Here is a tiny trained network, its code and every weight. The questions are about switching its units off for an input and a class, where a switched-off unit gives its printed mean instead of its output.

import numpy as np


def w(rows, s, z=0):
    codes = np.array(rows[::2]) - 128.0
    scale = np.full(codes.shape[1], s)
    scale[-1] = z or s
    return codes * scale


def f(y):
    return np.maximum(y, 0)


def log_softmax(a):
    a = a - a.max(-1, keepdims=True)
    return a - np.log(np.exp(a).sum(-1, keepdims=True))


def net(x, mask):
    res = np.array(x, float).reshape(1, 7) / 4 @ E
    y = f(res @ A[0][:, :-1].T + A[0][:, -1])
    res = res + np.where(mask, y, B[0][:, -1]) @ B[0][:, :-1]
    return log_softmax(res[-1] @ U[:, :-1].T + U[:, -1])


A, B = {}, {}
E = w([
[130,159,96,170,96,89,112,131,107],'x0',
[127,171,121,106,110,157,125,113,78],'x1',
[116,99,155,105,162,153,122,123,153],'x2',
[110,124,68,169,138,123,94,109,74],'x3',
[126,118,88,106,141,165,120,96,86],'x4',
[38,103,36,57,66,186,7,239,178],'x5',
[254,193,49,121,221,161,71,201,175],'x6',
],0.0083)
A[0] = w([
[61,105,96,149,112,103,88,165,186,185],'N0',
[167,190,115,128,202,158,107,214,113,63],'N1',
[54,96,82,53,154,113,163,183,153,80],'N2',
[10,130,77,82,75,161,126,251,139,163],'N3',
[169,113,113,157,212,174,113,177,149,81],'N4',
[61,101,163,161,33,143,169,106,140,2],'N5',
[118,187,178,164,183,92,202,22,123,139],'N6',
[20,2,211,119,43,80,169,102,31,51],'N7',
[153,190,81,148,181,121,106,217,134,141],'N8',
[140,96,178,181,158,100,223,68,95,112],'N9',
[94,94,173,164,62,137,107,68,124,93],'N10',
[118,120,133,138,205,61,148,80,74,168],'N11',
[112,43,169,125,26,112,149,53,98,124],'N12',
],0.0085,0.003)
B[0] = w([
[110,57,185,69,131,163,93,136,72,188],'N0',
[89,206,41,59,145,47,157,149,176,182],'N1',
[135,75,149,99,106,159,135,112,70,174],'N2',
[133,27,168,231,18,202,43,6,25,236],'N3',
[144,116,86,92,170,80,183,114,208,174],'N4',
[61,165,95,148,148,120,194,89,170,187],'N5',
[135,64,224,112,42,199,178,28,35,213],'N6',
[2,173,22,41,200,25,223,180,191,252],'N7',
[46,125,51,82,196,181,113,169,115,188],'N8',
[226,46,209,176,80,177,69,86,89,209],'N9',
[47,188,93,110,190,25,145,201,152,180],'N10',
[205,137,149,135,69,191,149,165,62,181],'N11',
[144,180,104,153,155,131,167,137,194,209],'N12',
],0.008,0.015)
U = w([
[176,6,213,208,2,227,83,90,69,254],'0',
[146,211,3,81,217,91,232,232,241,2],'1',
],0.0062,4.9e-05)

Each question gives the input, the list of numbers given to net, and the class t.
The units are the neurons (one row each of A and B). Each row of codes is followed by its name. A weight is (code - 128) times the scale printed after its matrix; where a second scale follows, it is the last column's (A, B and U).
mask holds one flag per neuron, in row order. A switched-off neuron (its flag False) gives its mean, the last column of its row in B, instead of its output. The means were averaged over made-up inputs and are rounded, as every weight is.
A unit's drop is (log p(t) with every unit on - log p(t) with that unit switched off) / (log p(t) with every unit on - log p(t) with every unit switched off).
The circuit of an input: a set's keep is (log p(t) with only the set's units on - log p(t) with every unit switched off) / (log p(t) with every unit on - log p(t) with every unit switched off). Starting from the 12 units with the biggest drops (on a tie, the unit counted first), units are removed one at a time, each time the one whose removal leaves the highest keep (on an exact tie, the one counted first), for as long as the keep stays at least 0.8.
circuit, biggest first: the units of the circuit, biggest drop first
k most important neurons: the k neurons with the biggest drops, biggest first
drop of u: that unit's drop, to one decimal
input [2,5,-8,1,0,5,-8], class 1: circuit, biggest first	[N7]
input [7,-1,7,1,-8,5,5], class 0: 3 most important neurons	[N7 N3 N0]
input [8,-5,7,8,0,1,-2], class 1: 2 most important neurons	[N6 N3]
input [2,-6,-2,4,-5,-4,4], class 0: 2 most important neurons	[N7 N10]
input [-4,3,4,-1,1,6,-7], class 1: 3 most important neurons	[N7 N6 N9]
input [-6,-1,5,1,0,5,5], class 0: 3 most important neurons	[N7 N3 N10]
input [1,-6,-3,-7,1,-7,7], class 0: 3 most important neurons	[N7 N6 N9]
input [-6,-7,6,0,0,-2,-3], class 1: 2 most important neurons	[N3 N7]
input [-3,-7,2,2,-7,-8,8], class 0: 2 most important neurons	[N7 N6]
input [7,-1,-3,1,-5,3,3], class 0: 4 most important neurons	[N7 N10 N12 N3]
input [-1,2,-7,2,-7,3,-4], class 1: drop of N9	0.5
input [3,-3,5,-7,2,7,7], class 0: drop of N7	1.5
input [-6,7,1,1,-1,0,-2], class 1: drop of N3	0.9
